The symbols move the states like this.
kizi: gi>dafu, ne>none, tu>maki, si>none, se>rifu, zo>falu
buva: gi>none, ne>lusu, tu>nibu, si>bofa, se>ruza, zo>zepa
nufe: gi>zata, ne>none, tu>zaze, si>none, se>nepo, zo>fafa
dafu: gi>tevi, ne>kizi, tu>nada, si>nese, se>lati, zo>kosi
kovi: gi>leze, ne>ropo, tu>muku, si>fafa, se>bidi, zo>nari
muko: gi>none, ne>leze, tu>zepa, si>riba, se>tano, zo>vuru
nari: gi>bura, ne>mobu, tu>tela, si>tofu, se>tisi, zo>timi
reba: gi>laku, ne>nada, tu>niri, si>dafu, se>nidu, zo>bipi
ruza: gi>none, ne>bemo, tu>dema, si>geva, se>logo, zo>dobu
bemo: gi>ruza, ne>kese, tu>tibu, si>fira, se>tevi, zo>segi
beko: gi>liro, ne>none, tu>zazu, si>none, se>fafa, zo>limi
zozo: gi>suro, ne>tela, tu>bata, si>nari, se>soku, zo>lusu
timi: gi>bofa, ne>zaze, tu>lati, si>nufe, se>fira, zo>kovi
mono: gi>none, ne>beva, tu>gapa, si>lasu, se>ragu, zo>laku
sisa: gi>none, ne>zeli, tu>tano, si>segi, se>lamo, zo>sure
maki: gi>nada, ne>none, tu>nese, si>none, se>nufe, zo>beko
zata: gi>nidu, ne>nufe, tu>timi, si>rifu, se>giri, zo>tiku
nese: gi>gavu, ne>none, tu>kizi, si>none, se>zaze, zo>zazu
tibu: gi>dema, ne>giri, tu>geva, si>kese, se>reba, zo>zeli
musu: gi>zepa, ne>muku, tu>riba, si>kovi, se>segi, zo>zozo
fafa: gi>tiku, ne>none, tu>ropo, si>none, se>futi, zo>tofu
lasu: gi>punu, ne>musi, tu>beva, si>zuta, se>zozo, zo>tevi
riba: gi>nuzu, ne>tiku, tu>leze, si>muku, se>zeli, zo>bata
fuma: gi>bogi, ne>zazu, tu>kosi, si>beko, se>kovi, zo>zuta
zepa: gi>none, ne>musu, tu>nuzu, si>leze, se>dobu, zo>suro
kese: gi>bemo, ne>sale, tu>giri, si>legi, se>dafu, zo>nile
tano: gi>none, ne>vepu, tu>dobu, si>zeli, se>vige, zo>tuga
gusu: gi>sudi, ne>vali, tu>tisi, si>niti, se>toku, zo>giri
tevi: gi>logo, ne>dafu, tu>reba, si>gavu, se>lusu, zo>zude
niti: gi>puso, ne>none, tu>vali, si>none, se>guga, zo>sale
dobu: gi>none, ne>segi, tu>sisa, si>vepu, se>luko, zo>ralo
soma: gi>tela, ne>none, tu>tofu, si>none, se>niti, zo>rifu
punu: gi>none, ne>lasu, tu>mono, si>gizu, se>suro, zo>logo
toku: gi>beva, ne>limi, tu>zuta, si>guga, se>mena, zo>nada
nepo: gi>giri, ne>none, tu>legi, si>none, se>maki, zo>futi
mepa: gi>none, ne>bofa, tu>buva, si>nidu, se>nava, zo>muko
bipi: gi>lamo, ne>liro, tu>bogi, si>kosi, se>riba, zo>beva
ragu: gi>none, ne>bata, tu>vuru, si>zozo, se>sure, zo>nibu
liro: gi>bipi, ne>beko, tu>fuma, si>falu, se>tiku, zo>toku
zuta: gi>gizu, ne>game, tu>musi, si>limi, se>nari, zo>gavu
vige: gi>none, ne>bogi, tu>luko, si>bipi, se>muko, zo>gapa
zeli: gi>sisa, ne>mumo, tu>vepu, si>nile, se>bipi, zo>sudi
muku: gi>musu, ne>pena, tu>tiku, si>ropo, se>nile, zo>tela
bura: gi>vuru, ne>nari, tu>zozo, si>mena, se>fido, zo>bofa
fido: gi>tuga, ne>tisi, tu>soku, si>gusu, se>gizu, zo>geva
tela: gi>zozo, ne>soma, tu>mena, si>mobu, se>puso, zo>lati
guga: gi>musi, ne>none, tu>limi, si>none, se>soma, zo>kizi
lusu: gi>buva, ne>lati, tu>nidu, si>timi, se>bemo, zo>musu
pena: gi>muku, ne>none, tu>fafa, si>none, se>mila, zo>soma
vepu: gi>tano, ne>bidi, tu>segi, si>mumo, se>bogi, zo>fido
zitu: gi>tisi, ne>none, tu>niti, si>none, se>game, zo>legi
dema: gi>none, ne>tibu, tu>nava, si>bemo, se>laku, zo>sisa
tiku: gi>riba, ne>fafa, tu>kovi, si>pena, se>mumo, zo>mena
bata: gi>ragu, ne>mena, tu>bura, si>tela, se>sudi, zo>nidu
zude: gi>luko, ne>kosi, tu>bipi, si>fuma, se>musu, zo>lasu
limi: gi>toku, ne>none, tu>game, si>none, se>tofu, zo>maki
niri: gi>dodu, ne>gavu, tu>tevi, si>nada, se>bofa, zo>bogi
zaze: gi>timi, ne>none, tu>rifu, si>none, se>legi, zo>ropo
vuru: gi>none, ne>bura, tu>suro, si>bata, se>tuga, zo>mepa
logo: gi>none, ne>tevi, tu>laku, si>niri, se>buva, zo>luko
nibu: gi>none, ne>nidu, tu>mepa, si>lusu, se>dema, zo>nuzu
legi: gi>fira, ne>none, tu>sale, si>none, se>nese, zo>muvi
nuzu: gi>none, ne>riba, tu>muko, si>musu, se>sisa, zo>ragu
vali: gi>gusu, ne>none, tu>zitu, si>none, se>limi, zo>nepo
leze: gi>muko, ne>kovi, tu>musu, si>tiku, se>vepu, zo>bura
bidi: gi>vepu, ne>muvi, tu>nile, si>futi, se>fuma, zo>tisi
mumo: gi>zeli, ne>futi, tu>bidi, si>mila, se>liro, zo>gusu
ropo: gi>kovi, ne>none, tu>pena, si>none, se>muvi, zo>mobu
mobu: gi>nari, ne>none, tu>soma, si>none, se>zitu, zo>zaze
geva: gi>nava, ne>fira, tu>bemo, si>giri, se>niri, zo>vepu
mila: gi>nile, ne>none, tu>futi, si>none, se>falu, zo>niti
bofa: gi>mepa, ne>timi, tu>lusu, si>zata, se>geva, zo>leze
laku: gi>none, ne>reba, tu>dodu, si>tevi, se>nibu, zo>lamo
puso: gi>soku, ne>niti, tu>gusu, si>zitu, se>musi, zo>kese
sure: gi>none, ne>sudi, tu>tuga, si>soku, se>mono, zo>dema
rifu: gi>lati, ne>none, tu>nufe, si>none, se>sale, zo>pena
gizu: gi>gapa, ne>zuta, tu>lasu, si>toku, se>bura, zo>niri
dodu: gi>none, ne>niri, tu>logo, si>reba, se>mepa, zo>vige
beva: gi>mono, ne>toku, tu>gizu, si>musi, se>bata, zo>reba
nada: gi>reba, ne>maki, tu>gavu, si>kizi, se>zata, zo>liro
gavu: gi>niri, ne>nese, tu>dafu, si>maki, se>timi, zo>fuma
nidu: gi>nibu, ne>zata, tu>bofa, si>lati, se>tibu, zo>riba
falu: gi>kosi, ne>none, tu>beko, si>none, se>pena, zo>guga
luko: gi>none, ne>zude, tu>lamo, si>bogi, se>zepa, zo>punu
giri: gi>tibu, ne>nepo, tu>fira, si>sale, se>nada, zo>mumo
tuga: gi>none, ne>fido, tu>ralo, si>sudi, se>gapa, zo>nava
fira: gi>geva, ne>legi, tu>kese, si>nepo, se>gavu, zo>bidi
nava: gi>none, ne>geva, tu>ruza, si>tibu, se>dodu, zo>tano
game: gi>zuta, ne>none, tu>guga, si>none, se>mobu, zo>nese
soku: gi>ralo, ne>puso, tu>sudi, si>tisi, se>lasu, zo>bemo
sudi: gi>sure, ne>gusu, tu>fido, si>puso, se>beva, zo>tibu
muvi: gi>bidi, ne>none, tu>mila, si>none, se>zazu, zo>zitu
nile: gi>segi, ne>mila, tu>mumo, si>muvi, se>kosi, zo>puso
tisi: gi>fido, ne>zitu, tu>puso, si>vali, se>zuta, zo>fira
lati: gi>lusu, ne>rifu, tu>zata, si>zaze, se>kese, zo>muku
gapa: gi>none, ne>gizu, tu>punu, si>beva, se>vuru, zo>dodu
sale: gi>kese, ne>none, tu>nepo, si>none, se>kizi, zo>mila
mena: gi>bata, ne>tofu, tu>nari, si>soma, se>gusu, zo>zata
tofu: gi>mena, ne>none, tu>mobu, si>none, se>vali, zo>nufe
musi: gi>lasu, ne>guga, tu>toku, si>game, se>tela, zo>dafu
zazu: gi>fuma, ne>none, tu>falu, si>none, se>ropo, zo>game
futi: gi>mumo, ne>none, tu>muvi, si>none, se>beko, zo>vali
bogi: gi>vige, ne>fuma, tu>zude, si>liro, se>leze, zo>gizu
kosi: gi>zude, ne>falu, tu>liro, si>zazu, se>muku, zo>musi
lamo: gi>none, ne>bipi, tu>vige, si>zude, se>nuzu, zo>mono
segi: gi>dobu, ne>nile, tu>zeli, si>bidi, se>zude, zo>soku
ralo: gi>none, ne>soku, tu>sure, si>fido, se>punu, zo>ruza
suro: gi>none, ne>zozo, tu>ragu, si>bura, se>ralo, zo>buva

The rows follow the links: the fewer symbols apart two states are, the more alike their rows tend to be.

Each row is also shifted at random along 4 hidden directions that mean nothing.

Some states, each with a row of numbers:
geva
-37;27;-4;-48;19;-6;10;-5;-10;-56;-14;-31;4;14;73;15;-6;53;12;-36;-27;26;-6;9;-4;6;-1;18;6;18;-13;-26;25;17;-40;28;-60;32;18;16;29;29;30;-24;-12;-5;-11;-24;-48;-27;15;0;-30;-9;6;22;10;-34;15;-2;-29;18;0;3
buva
34;5;-4;12;6;20;-13;38;21;-1;9;-32;0;-35;-12;22;-7;9;24;25;-27;-6;-29;-20;12;-10;-15;-41;-22;7;-35;26;-18;53;7;-37;-7;34;29;-17;3;-44;-22;12;37;-29;6;-16;31;-5;22;51;-11;-24;11;9;41;-3;-7;5;19;-18;31;7
nibu
59;24;-14;3;-2;14;-13;30;-4;34;1;-17;-38;-24;-19;16;-30;-22;11;37;-5;6;-16;5;32;0;-5;-66;13;-28;-2;20;-14;46;-37;-56;-7;-19;-3;-5;-10;-17;-44;31;39;0;3;-13;19;16;2;33;-9;-56;27;17;34;5;-1;-11;28;-3;35;14
kovi
-18;17;24;-1;43;0;48;-2;-3;-35;14;49;14;-18;57;-14;25;18;-12;-48;-19;-34;11;-34;9;8;38;22;24;0;19;-56;33;-25;1;-14;0;-48;26;1;23;2;-15;-45;-23;-15;-16;1;-47;-35;10;-2;-11;-20;23;-40;-4;10;10;12;-19;-5;-14;28
beko
115;25;9;-23;-13;5;44;17;-28;-9;2;-30;-34;3;56;17;19;8;39;10;-23;-12;23;20;42;-20;37;46;-17;-38;8;35;-13;-8;-29;43;4;-72;13;16;24;-72;33;11;-55;-42;-17;-20;39;7;-23;-25;70;-6;-18;-46;25;-6;-4;26;-6;-32;-63;4
mila
-2;-21;-1;-2;-4;31;12;3;12;11;0;-5;11;15;-16;-1;29;-34;25;-19;13;4;36;-26;-50;-17;-47;9;-54;21;-7;7;4;-8;34;22;18;8;14;-5;-44;-36;-10;-10;-61;-8;6;-15;3;-10;12;-19;-5;20;-14;-35;14;16;24;16;10;-5;-12;-3
tisi
-56;-12;-38;-13;-7;-23;-11;-25;16;20;-14;26;39;18;-34;-52;-1;-7;-30;19;0;30;26;13;-34;-9;-54;12;30;7;-14;6;15;-7;22;13;20;40;-34;2;-38;49;-17;-5;-5;51;0;15;4;12;-5;-17;-61;-4;23;51;-80;18;23;-20;-9;20;11;-53
kese
-30;-40;40;-13;24;56;-6;-28;0;-13;-20;-24;-39;11;-60;30;8;-15;49;-52;34;3;5;-30;-55;5;-6;-27;-46;75;14;-46;-4;26;21;14;-10;58;8;10;-24;-1;9;-9;-11;11;20;-17;-34;-5;34;9;-19;37;-5;-12;55;-12;-1;-1;14;24;40;21
lasu
188;-25;29;21;12;-30;-29;5;3;8;15;-17;-11;12;-8;-1;23;8;-17;7;12;-21;-15;-16;4;1;13;33;-27;15;-4;3;-15;0;37;31;34;5;1;-3;34;6;21;6;-12;-8;7;19;5;-12;-4;-2;13;73;-10;10;1;6;-12;-5;0;-39;21;-6
sudi
63;39;-50;-46;-75;-33;-16;26;-31;-45;-36;19;34;4;77;-17;-26;23;-11;-8;1;28;30;24;-13;21;9;105;40;-25;5;56;21;-20;-43;1;-32;17;-16;4;41;37;47;35;5;-40;-10;21;5;-37;-53;-16;5;0;-15;45;1;14;15;-23;-41;7;-43;20
muko
-148;10;-17;23;22;23;14;-7;10;28;30;28;26;-1;-4;-18;5;-14;-6;6;-7;-18;-15;-12;10;-3;-2;-60;10;-8;-7;-12;1;11;9;-25;-22;-21;0;2;-7;17;-64;-10;31;6;5;24;-6;-4;26;39;-2;-31;29;-24;-22;13;2;16;1;-14;20;-3
vige
106;18;-42;12;22;-34;-27;6;37;26;56;-22;23;12;1;-2;-1;-15;-48;26;1;-4;-28;15;9;0;-10;-34;-5;-38;1;4;-5;-9;10;23;6;-70;5;-28;-17;16;-50;4;-40;29;-30;34;-16;14;9;0;-27;-16;26;-18;-66;-6;14;-10;0;-28;5;-31
guga
7;-17;-33;35;-29;-48;-34;33;5;11;11;-2;36;-5;-8;-20;13;12;-35;48;-14;4;3;2;-7;-12;-40;43;11;-9;-7;51;-17;-16;40;17;63;33;-5;-23;5;-11;35;-10;16;-12;16;-6;50;28;-27;-15;8;20;-36;34;-42;0;-26;-1;0;-6;-16;-50
nava
-37;43;-5;-48;4;46;14;-1;-6;-33;-15;-65;-14;15;79;9;-3;63;48;26;-58;43;-13;19;25;-1;-10;-3;0;-8;-54;36;21;59;-60;25;-80;30;1;41;48;-26;11;2;2;-36;-10;-26;27;-30;32;27;11;-23;6;23;5;-38;30;5;-10;-22;-6;-18
mono
29;9;68;3;-9;-2;19;-35;-19;-40;0;5;-58;21;64;9;5;31;12;-45;21;-51;-33;-2;45;57;110;59;7;58;60;-36;-5;5;-35;35;-50;-35;-14;54;101;42;71;13;24;-59;-12;18;-51;-39;-1;-17;105;66;-20;-29;36;-9;-10;-5;-16;-18;-14;57
soma
6;-24;-8;39;0;-9;5;27;20;40;-17;28;23;-12;-61;-26;15;-15;-7;52;-32;5;15;-21;-2;-37;-60;-15;13;-5;-30;36;-23;19;49;-35;64;47;-23;-19;-31;-36;-21;2;26;-1;26;-9;66;13;-8;1;3;-15;-3;40;-15;23;-15;18;33;-7;23;-39
zaze
-66;-7;49;-4;32;15;35;-22;10;-18;-13;5;-42;-16;-7;14;0;19;10;-23;-23;-9;12;-1;31;9;-7;-33;24;43;24;-66;8;19;-22;-13;20;2;-6;-12;-8;-16;0;-55;10;13;-9;-24;-35;1;23;-10;-24;-35;20;-4;15;-15;12;12;23;8;15;-7
nufe
-125;-16;29;24;-8;27;8;-22;-2;30;-28;29;-52;-24;-89;13;-19;-45;22;-4;37;-6;1;11;-3;8;-10;-68;14;5;19;-42;-1;15;-7;-58;24;-4;-35;-21;-51;-13;-15;-11;29;37;6;-34;-2;42;10;-10;-11;-37;-5;-1;30;2;-27;9;37;46;28;10
ralo
161;14;-10;-30;-14;18;-6;19;10;-15;-6;-23;9;25;38;-15;22;26;25;17;-29;9;6;-13;-2;-12;-12;35;-33;16;-36;54;-16;45;0;19;-30;35;5;32;38;-12;16;37;-5;-66;16;15;34;-44;2;9;35;29;6;31;12;16;33;-15;10;-46;5;7
bura
14;6;57;5;46;36;66;-28;-9;-11;-23;25;-32;0;39;-41;36;41;21;-18;-21;-20;-12;-16;44;9;58;6;26;48;3;-54;22;26;-14;-5;-16;12;-19;43;54;5;-7;-33;42;-30;-4;17;-25;-51;25;23;34;0;38;1;5;-7;19;6;6;-28;21;18
luko
28;-3;-50;32;-6;-22;-60;33;32;22;42;-10;53;5;-18;20;-4;-28;-40;19;12;-18;-43;-10;-5;-4;-11;-23;-46;-29;-10;36;-5;-8;42;12;9;-33;23;-24;-18;4;-24;14;-39;5;17;26;15;26;4;20;-12;19;-5;-20;-15;16;-23;-4;-4;-21;15;-11
zuta
65;8;-33;7;20;-47;-14;-9;3;24;5;-16;18;10;6;-35;11;35;-19;69;-36;25;0;31;29;-27;-24;22;32;-44;-43;45;2;-2;7;36;25;4;-23;0;3;-2;-5;-13;-1;20;-15;6;51;26;-8;-4;2;-3;-9;42;-83;-6;-20;11;0;-34;-24;-64
nari
40;-1;10;6;25;-40;25;-3;6;-1;-8;44;15;-10;-2;-52;9;6;-37;-1;-10;-3;24;-3;10;3;-1;25;54;13;13;-38;31;-13;16;-24;35;6;-28;-18;10;26;-15;-30;25;22;-2;27;-26;-8;-6;-9;-30;-32;39;26;-52;19;3;-10;2;20;15;-11
mena
80;-41;77;22;23;42;42;-46;-6;53;-21;54;-84;-7;-109;-24;15;-64;27;-12;47;-32;23;3;23;17;52;-49;4;55;32;-69;-22;13;12;-49;17;-15;-59;21;-28;-6;-41;14;24;28;5;3;-10;0;3;-5;40;7;33;-6;26;24;-3;10;40;1;52;38
suro
-74;-37;-31;58;-21;-37;-61;17;32;33;21;59;63;-17;-66;-23;-13;-44;-69;11;27;-19;-26;-19;-20;9;-34;-40;10;8;-1;3;-15;-1;71;-67;41;46;-15;-44;-29;58;-35;26;58;28;29;43;-2;14;-6;26;-46;5;7;34;-35;39;3;-31;21;22;47;-13
punu
0;-29;11;52;14;-13;-49;-13;23;33;16;2;-3;31;-44;3;16;-25;-22;9;28;-22;-52;-11;1;8;10;-27;-24;49;16;-10;-20;5;43;4;20;21;-8;0;7;44;-2;18;27;14;5;28;-5;10;11;16;24;61;-14;9;-18;15;-19;-24;17;-16;36;-6
puso
22;-10;8;-12;-15;5;3;-6;-4;-31;-30;4;17;21;22;-14;24;11;17;-31;6;9;24;-19;-35;-7;-9;66;-16;44;-19;23;6;-6;20;11;-8;67;5;28;25;8;46;-5;-5;-27;31;9;13;-33;-5;-8;14;45;-9;28;6;2;17;-1;3;-2;6;7
segi
-91;-27;-25;8;-5;50;-22;-13;0;36;-1;-15;37;9;-52;-10;14;-41;21;5;16;16;-1;-23;-49;-26;-35;-35;-65;-9;-46;22;-4;4;36;0;-25;29;15;25;-46;-7;-43;26;-24;5;24;14;32;-9;17;37;-12;25;-1;-28;6;15;1;15;-2;-10;2;4
nuzu
-97;14;-12;5;-32;-15;-7;17;-10;-14;9;60;40;-19;37;-2;-16;-16;-25;-50;38;-31;-16;-19;-1;36;46;7;20;-20;46;-16;8;-31;-5;-35;-23;-49;23;-5;21;33;1;19;13;-22;9;24;-54;-17;-26;4;6;-21;4;-31;20;31;4;-6;-26;15;-14;51
bidi
-106;-18;-3;-21;30;42;12;-58;9;7;6;25;9;31;-22;-16;18;-26;12;-48;26;4;23;-7;-42;5;-7;-22;-18;28;0;-57;12;-15;20;20;-23;-15;-10;25;-45;35;-34;-23;-45;38;-17;14;-45;-6;28;-18;-35;10;20;-43;-36;-2;22;1;-11;8;4;-2
bogi
-24;-9;-26;21;22;-44;-39;-22;24;40;62;1;33;16;-40;2;-3;-37;-51;15;25;4;-28;12;-7;-4;-7;-33;-7;-30;5;-34;3;-42;35;13;18;-62;-6;-33;-50;35;-62;-8;-34;66;-26;39;-37;43;10;-8;-53;1;19;-22;-72;5;-11;-4;-11;6;11;-29
maki
194;30;-15;-31;-36;-43;15;35;-22;-38;1;-58;-46;-16;66;47;-22;44;-5;20;-23;8;12;35;39;-9;9;70;20;-49;17;40;-7;-11;-65;22;19;-39;10;-29;34;-53;64;8;-36;-26;-13;-46;21;19;-29;-40;27;-30;-22;14;34;-29;-11;3;-12;9;-49;-1

Start, symbols taken left to right, then the state you end at.
Answers are names.
-1;1;27;11;20;38;50;24;-6;-6;-15;16;25;-23;15;-7;33;3;25;-14;-27;-31;14;-44;-3;-23;12;1;-18;-6;-19;-2;-1;-10;22;-27;6;-9;36;6;13;-51;-4;-20;-11;-52;16;-7;23;-21;10;18;19;-6;-4;-41;43;8;-5;36;10;-36;-14;24
si tu zo tu gi => mena
-18;10;-7;12;-18;-18;-28;-10;-12;2;32;0;-5;13;14;19;-2;-26;-29;-37;57;-34;-28;11;8;45;72;2;-13;-9;57;-27;-5;-34;3;3;-20;-73;12;2;13;30;5;28;-12;-2;-12;26;-45;2;-4;-22;25;32;-12;-40;8;1;-10;-7;-18;-1;-14;34
si ne si zo => game
40;-7;14;-42;-16;7;-17;-23;-18;-24;-13;-14;-40;12;-9;34;-32;-22;20;-66;47;14;3;15;-26;41;30;-5;-1;26;44;-42;14;5;-27;-8;-41;-6;-6;-1;-6;36;5;19;-10;27;-2;-3;-71;0;0;-25;-21;9;4;0;41;-6;24;-25;-19;36;18;44
si ne gi gi => bemo
18;48;-45;-61;-55;-14;-16;36;-15;-59;-33;-47;14;-5;81;28;-38;53;11;3;-22;37;-10;21;1;12;-4;37;14;-35;-9;75;9;17;-77;0;-56;14;22;6;42;9;49;40;7;-34;-4;-14;8;-19;-22;-3;-1;-44;-25;27;36;-21;22;-28;-28;14;-21;9
tu se ne zo tu => zude
54;-7;7;-1;-13;-34;-11;-10;-13;-2;39;26;-5;3;-12;26;0;-33;-30;-49;55;-45;-3;15;-6;29;58;35;-20;-13;64;-46;-6;-71;3;5;11;-91;-7;-29;-11;31;11;5;-45;30;-15;26;-64;22;-31;-49;-4;27;-2;-55;-2;1;-9;3;-19;19;-28;27
se zo gi tu zo => bofa
124;6;-60;-38;-3;-32;-20;2;20;-2;3;0;37;26;16;-46;-2;-3;-37;18;-9;42;17;29;-14;-17;-45;17;19;-28;-26;30;9;10;-6;9;-2;22;-23;0;-16;44;-31;10;-16;27;-8;30;13;-10;-19;-4;-51;-10;40;56;-61;11;51;-25;-8;3;7;-44
gi si tu zo => geva
19;13;-49;-2;15;-17;23;28;29;40;13;16;34;-28;-17;-34;11;-21;-25;38;-38;7;31;4;6;-26;-61;-30;25;-53;-23;24;-4;-8;24;-27;55;-33;-3;-41;-56;-32;-52;-22;-40;20;-11;-2;30;28;-9;-13;-46;-64;42;-9;-56;20;17;18;18;-9;-7;-55
tu zo zo gi si => zaze
-79;21;-7;-2;18;-43;11;-13;-10;-36;22;7;42;-6;84;7;6;48;-37;-27;-8;-9;-16;-3;9;15;35;56;15;-24;19;-12;22;-69;5;47;-10;-48;39;-8;39;14;24;-46;-26;2;-28;9;-27;6;-17;-24;4;8;-18;-29;-33;-9;-14;3;-42;2;-45;-7
ne tu tu zo gi zo => nada
-63;15;-13;11;3;-26;29;17;20;-8;-18;49;34;-20;20;-36;7;28;-32;17;-45;6;20;-10;21;1;-31;33;66;-4;-1;-1;6;-15;4;-20;46;26;-20;-15;5;9;-1;-39;21;0;-3;1;15;-2;-28;-15;-19;-37;14;42;-51;21;6;8;3;3;-6;-33
tu se gi gi gi ne => soku
62;-17;27;16;21;51;-15;-44;-18;62;1;-50;-83;-1;-91;36;-25;-36;47;53;15;4;-38;42;33;-17;22;-81;-31;-25;-9;-7;-27;45;-33;2;-20;-28;-36;23;-21;-37;-30;34;4;47;-7;-27;24;43;18;20;35;12;1;-6;27;-33;-28;9;21;-12;32;2
se zo zo tu gi tu => suro
-87;32;-51;-22;-1;-1;-10;4;15;4;14;-11;57;25;33;-19;-2;11;-13;3;-6;26;-6;1;-12;-6;-29;-16;-5;-27;-24;30;18;2;-5;14;-43;-12;15;15;-10;28;-38;12;-29;-3;-11;19;6;-24;12;19;-26;-25;22;2;-49;7;29;-4;-16;-1;-10;-26
si gi si gi zo => ralo
-178;6;18;1;31;0;11;-12;-1;-38;-12;7;10;-21;42;0;-19;36;16;-19;-28;6;-32;-6;21;15;16;-29;41;18;-8;-39;18;10;-30;-30;-33;35;17;-11;32;25;0;-44;54;3;1;-5;-30;-6;12;32;-29;-33;-1;17;10;-18;-9;3;-9;27;12;15
gi si zo tu => leze
-137;-53;35;3;25;71;-24;-37;11;14;-14;-33;-27;15;-91;28;-9;-29;64;0;30;9;-19;-15;-37;-11;-24;-78;-49;60;-33;-37;-8;42;21;5;-21;75;-2;26;-42;3;-19;16;28;22;25;-15;-6;-2;41;35;-12;30;-6;2;40;-15;-10;0;23;8;60;9
gi se zo zo => punu
-40;4;-32;15;-33;-21;-22;13;-16;22;24;1;36;-9;-8;1;-20;-23;-20;40;19;5;-27;21;6;0;14;0;-11;-69;0;51;-14;-46;3;8;-23;-62;4;-4;-8;17;-11;33;-7;17;-7;12;23;36;-17;-5;5;-1;-28;-19;-20;1;-41;14;-20;-5;-37;3
si se tu si => pena
-97;9;-11;26;-22;-21;4;13;-12;2;9;77;46;-27;-6;-4;-21;-37;-24;-42;30;-30;0;-13;-14;17;41;-6;12;-26;38;-22;4;-41;-5;-43;1;-40;6;-23;-19;36;-27;18;24;10;5;28;-32;-1;-25;5;-20;-28;6;-36;10;14;-6;1;-23;32;-10;42
zo si gi se tu zo => tibu
124;-18;-37;27;5;-44;-26;47;35;21;38;38;63;-20;-21;0;-2;-49;-67;-26;16;-23;-1;-46;-37;-24;-19;-17;-14;-20;11;-6;-13;-32;57;-60;43;-27;26;-58;-41;6;-61;10;-28;15;23;33;-17;6;-3;10;-73;-14;23;-22;3;44;-7;-9;6;3;17;13
ne si tu zo => soma
102;-3;51;-12;50;-40;-18;-19;12;-47;44;-43;-39;16;46;47;-15;33;-27;-50;5;-23;-35;16;20;35;43;15;3;37;54;-97;16;-12;-15;33;-12;-27;18;-19;39;40;26;-41;-23;28;-30;2;-100;-1;27;-32;-17;26;-1;-30;2;-38;-3;-16;-20;19;17;13
gi tu tu => laku
58;3;-1;17;32;-14;-7;-23;10;35;16;-20;-14;26;-20;-30;4;19;-17;59;-27;7;-26;17;43;-16;1;-12;12;-24;-30;15;1;22;13;29;-3;-10;-35;28;20;15;-26;-12;7;19;-10;26;37;11;6;17;18;20;17;28;-65;-7;-5;8;3;-29;8;-48
ne si se zo => nufe
